Here is a tiny trained network, its code and every weight. The questions are about switching its units off for an input and a class, where a switched-off unit gives its printed mean instead of its output.

import numpy as np


def w(rows, s, z=0):
    codes = np.array(rows[::2]) - 128.0
    scale = np.full(codes.shape[1], s)
    scale[-1] = z or s
    return codes * scale


def f(y):
    return np.maximum(y, 0)


def log_softmax(a):
    a = a - a.max(-1, keepdims=True)
    return a - np.log(np.exp(a).sum(-1, keepdims=True))


def net(x, mask):
    res = np.array(x, float).reshape(1, 5) / 4 @ E
    y = f(res @ A[0][:, :-1].T + A[0][:, -1])
    res = res + np.where(mask, y, B[0][:, -1]) @ B[0][:, :-1]
    return log_softmax(res[-1] @ U[:, :-1].T + U[:, -1])


A, B = {}, {}
E = w([
[89,112,123,135,60,112,78,48,64,162,226,187],'x0',
[3,155,166,111,189,223,171,109,104,99,85,37],'x1',
[111,152,67,128,193,158,225,72,95,187,120,185],'x2',
[170,162,153,77,166,239,180,236,82,115,210,122],'x3',
[189,162,51,233,214,111,112,72,72,78,128,82],'x4',
],0.0072)
A[0] = w([
[99,127,138,76,126,130,142,132,157,173,152,165,98],'n1',
[87,180,106,118,216,177,210,143,138,105,92,52,230],'n2',
[166,133,69,117,149,147,122,169,156,114,142,150,114],'n3',
[126,157,66,182,147,126,117,88,105,121,134,136,196],'n4',
[157,121,139,122,133,133,188,154,165,149,157,167,202],'n5',
[137,117,116,164,159,103,123,83,109,95,123,100,103],'n6',
[134,172,141,123,161,185,148,116,142,118,113,69,156],'n7',
[135,125,171,125,106,116,111,184,138,66,77,83,252],'n8',
[204,134,174,109,147,148,152,167,149,128,122,140,221],'n9',
[49,101,152,104,88,142,126,76,130,163,142,123,160],'n10',
[91,151,130,102,131,139,188,106,73,254,163,208,227],'n11',
[69,100,149,140,115,89,109,99,177,135,95,109,166],'n12',
[96,157,93,158,163,142,181,104,106,122,110,123,34],'n13',
[153,118,70,149,140,57,151,87,165,126,93,150,46],'n14',
],0.009,0.0022)
B[0] = w([
[145,162,57,137,85,78,141,131,49,195,115,132,182],'n1',
[120,156,161,164,214,175,141,114,252,49,236,87,250],'n2',
[125,179,75,179,107,100,118,121,52,163,98,137,170],'n3',
[182,180,81,158,167,83,79,95,131,161,136,97,208],'n4',
[105,131,34,146,140,142,121,136,53,158,102,125,185],'n5',
[182,126,78,155,114,102,105,108,91,182,123,187,180],'n6',
[104,106,202,70,166,131,151,84,135,87,230,91,191],'n7',
[62,218,181,128,134,96,143,208,46,199,111,177,211],'n8',
[77,130,113,157,174,65,174,148,43,187,119,197,197],'n9',
[84,170,89,135,118,53,142,156,50,225,71,190,203],'n10',
[99,152,26,159,134,85,101,116,30,188,23,196,255],'n11',
[37,203,121,137,137,51,187,169,70,226,86,186,195],'n12',
[226,154,117,233,200,173,44,44,93,79,104,86,178],'n13',
[14,107,176,28,148,151,254,241,139,176,121,178,202],'n14',
],0.006,0.0094)
U = w([
[199,139,98,209,162,104,62,14,146,50,179,87,89],'0',
[78,131,253,65,158,149,173,209,163,90,203,95,181],'1',
[100,152,53,139,142,67,140,153,36,241,15,163,173],'2',
[171,31,152,61,100,144,130,107,191,35,39,98,4],'3',
],0.0064,0.0028)

Each question gives the input, the list of numbers given to net, and the class t.
The units are the neurons (one row each of A and B). Each row of codes is followed by its name. A weight is (code - 128) times the scale printed after its matrix; where a second scale follows, it is the last column's (A, B and U).
mask holds one flag per neuron, in row order. A switched-off neuron (its flag False) gives its mean, the last column of its row in B, instead of its output. The means were averaged over made-up inputs and are rounded, as every weight is.
A unit's drop is (log p(t) with every unit on - log p(t) with that unit switched off) / (log p(t) with every unit on - log p(t) with every unit switched off).
The circuit of an input: a set's keep is (log p(t) with only the set's units on - log p(t) with every unit switched off) / (log p(t) with every unit on - log p(t) with every unit switched off). Starting from the 12 units with the biggest drops (on a tie, the unit counted first), units are removed one at a time, each time the one whose removal leaves the highest keep (on an exact tie, the one counted first), for as long as the keep stays at least 0.8.
circuit, biggest first: the units of the circuit, biggest drop first
top k neurons: the k neurons with the biggest drops, biggest first
drop of u: that unit's drop, to one decimal
input [-4,-2,-4,6,0], class 1: circuit, biggest first	(n11)
input [-4,-1,-3,2,1], class 1: circuit, biggest first	(n11 n10)
input [-4,8,-3,-7,4], class 1: circuit, biggest first	(n2 n11)
input [-7,6,7,6,2], class 0: top 2 neurons	(n13 n14)
input [-4,6,-1,-5,-1], class 1: top 2 neurons	(n2 n11)
input [-2,5,5,7,-2], class 1: top 2 neurons	(n2 n7)
input [1,-2,-1,7,4], class 1: top 2 neurons	(n11 n10)
input [6,-5,-4,6,6], class 0: drop of n14	0.1
input [-8,1,-2,8,4], class 1: drop of n13	0.0
input [-1,5,-4,-4,5], class 0: drop of n2	0.1
input [5,-6,-6,5,6], class 0: drop of n11	0.3
